Here is a tiny trained network, its code and every weight. The questions are about switching its units off for an input and a class, where a switched-off unit gives its printed mean instead of its output.

import numpy as np


def w(rows, s, z=0):
    codes = np.array(rows[::2]) - 128.0
    scale = np.full(codes.shape[1], s)
    scale[-1] = z or s
    return codes * scale


def f(y):
    return np.maximum(y, 0)


def log_softmax(a):
    a = a - a.max(-1, keepdims=True)
    return a - np.log(np.exp(a).sum(-1, keepdims=True))


def net(x, mask):
    res = np.array(x, float).reshape(1, 3) / 4 @ E
    y = f(res @ A[0][:, :-1].T + A[0][:, -1])
    res = res + np.where(mask, y, B[0][:, -1]) @ B[0][:, :-1]
    return log_softmax(res[-1] @ U[:, :-1].T + U[:, -1])


A, B = {}, {}
E = w([
[145,201,190,125,179,133,116,119,207,174,126],'x0',
[133,147,72,6,144,117,100,177,158,132,78],'x1',
[95,127,135,153,126,65,88,185,71,194,140],'x2',
],0.016)
A[0] = w([
[113,243,161,134,176,118,179,112,237,141,135,108],'N0',
[41,121,109,190,72,124,142,130,100,146,157,230],'N1',
[123,180,163,170,230,86,90,166,119,243,182,83],'N2',
[69,173,92,119,139,137,92,150,181,159,105,84],'N3',
[133,108,144,218,159,158,155,23,99,100,254,220],'N4',
[168,182,156,42,202,168,86,136,190,208,128,253],'N5',
[159,183,188,147,184,120,58,133,176,125,151,195],'N6',
[25,155,92,107,100,98,23,235,41,207,172,192],'N7',
[103,74,187,203,84,96,142,110,134,140,129,78],'N8',
[77,73,112,98,139,32,73,182,70,172,156,234],'N9',
[105,43,67,179,110,134,148,213,99,51,128,182],'N10',
],0.0087,0.0038)
B[0] = w([
[112,97,167,112,183,236,230,104,209,30,54,213],'N0',
[105,143,137,113,59,95,142,122,48,168,137,195],'N1',
[64,121,59,52,30,47,140,177,65,105,169,207],'N2',
[152,218,50,147,187,150,119,97,136,153,171,162],'N3',
[171,198,163,209,93,89,151,50,88,77,254,250],'N4',
[114,190,118,111,208,109,72,109,164,207,7,230],'N5',
[93,91,158,109,121,80,219,183,116,89,149,197],'N6',
[186,129,8,97,170,45,132,163,140,134,179,224],'N7',
[114,210,172,126,87,114,104,52,70,153,175,187],'N8',
[192,131,37,115,154,31,148,150,149,160,146,207],'N9',
[107,123,119,122,80,137,183,138,54,78,178,207],'N10',
],0.0088,0.018)
U = w([
[254,110,140,175,101,142,178,94,151,61,206,38],'0',
[98,139,220,199,53,134,115,81,32,145,171,2],'1',
[197,145,103,132,167,129,2,128,172,190,87,12],'2',
[114,68,59,38,98,124,135,201,67,97,97,240],'3',
[142,133,232,131,191,220,181,126,200,122,32,44],'4',
],0.0097,0.0043)

Each question gives the input, the list of numbers given to net, and the class t.
The units are the neurons (one row each of A and B). Each row of codes is followed by its name. A weight is (code - 128) times the scale printed after its matrix; where a second scale follows, it is the last column's (A, B and U).
mask holds one flag per neuron, in row order. A switched-off neuron (its flag False) gives its mean, the last column of its row in B, instead of its output. The means were averaged over made-up inputs and are rounded, as every weight is.
A unit's drop is (log p(t) with every unit on - log p(t) with that unit switched off) / (log p(t) with every unit on - log p(t) with every unit switched off).
The circuit of an input: a set's keep is (log p(t) with only the set's units on - log p(t) with every unit switched off) / (log p(t) with every unit on - log p(t) with every unit switched off). Starting from all 11 units, units are removed one at a time, each time the one whose removal leaves the highest keep (on an exact tie, the one counted first), for as long as the keep stays at least 0.8.
units of the circuit, in order: the units of the circuit, biggest drop first
unit that matters most: the unit with the biggest drop
top k neurons: the k neurons with the biggest drops, biggest first
drop when u is switched off: that unit's drop, to one decimal
input [7,0,2], class 4: unit that matters most : N0
input [-1,3,-1], class 2: top 4 neurons : (N2 N6 N0 N10)
input [4,1,2], class 3: top 3 neurons : (N2 N6 N4)
input [8,3,4], class 3: top 2 neurons : (N2 N6)
input [-1,3,-4], class 4: units of the circuit, in order : (N2 N7 N4)
input [8,-7,-7], class 4: top 3 neurons : (N0 N7 N5)
input [-2,0,-1], class 1: top 2 neurons : (N7 N0)
input [1,-4,8], class 3: top 2 neurons : (N7 N2)
input [0,-3,-2], class 1: top 3 neurons : (N7 N9 N0)
input [3,-3,0], class 1: top 2 neurons : (N7 N9)
input [-1,5,-3], class 2: top 2 neurons : (N0 N2)
input [5,0,7], class 3: drop when N2 is switched off : 0.4
input [7,0,3], class 3: drop when N2 is switched off : 4.5
input [8,1,6], class 3: drop when N2 is switched off : 2.4
input [7,1,8], class 3: drop when N2 is switched off : 2.1
input [8,-3,4], class 3: units of the circuit, in order : (N2)
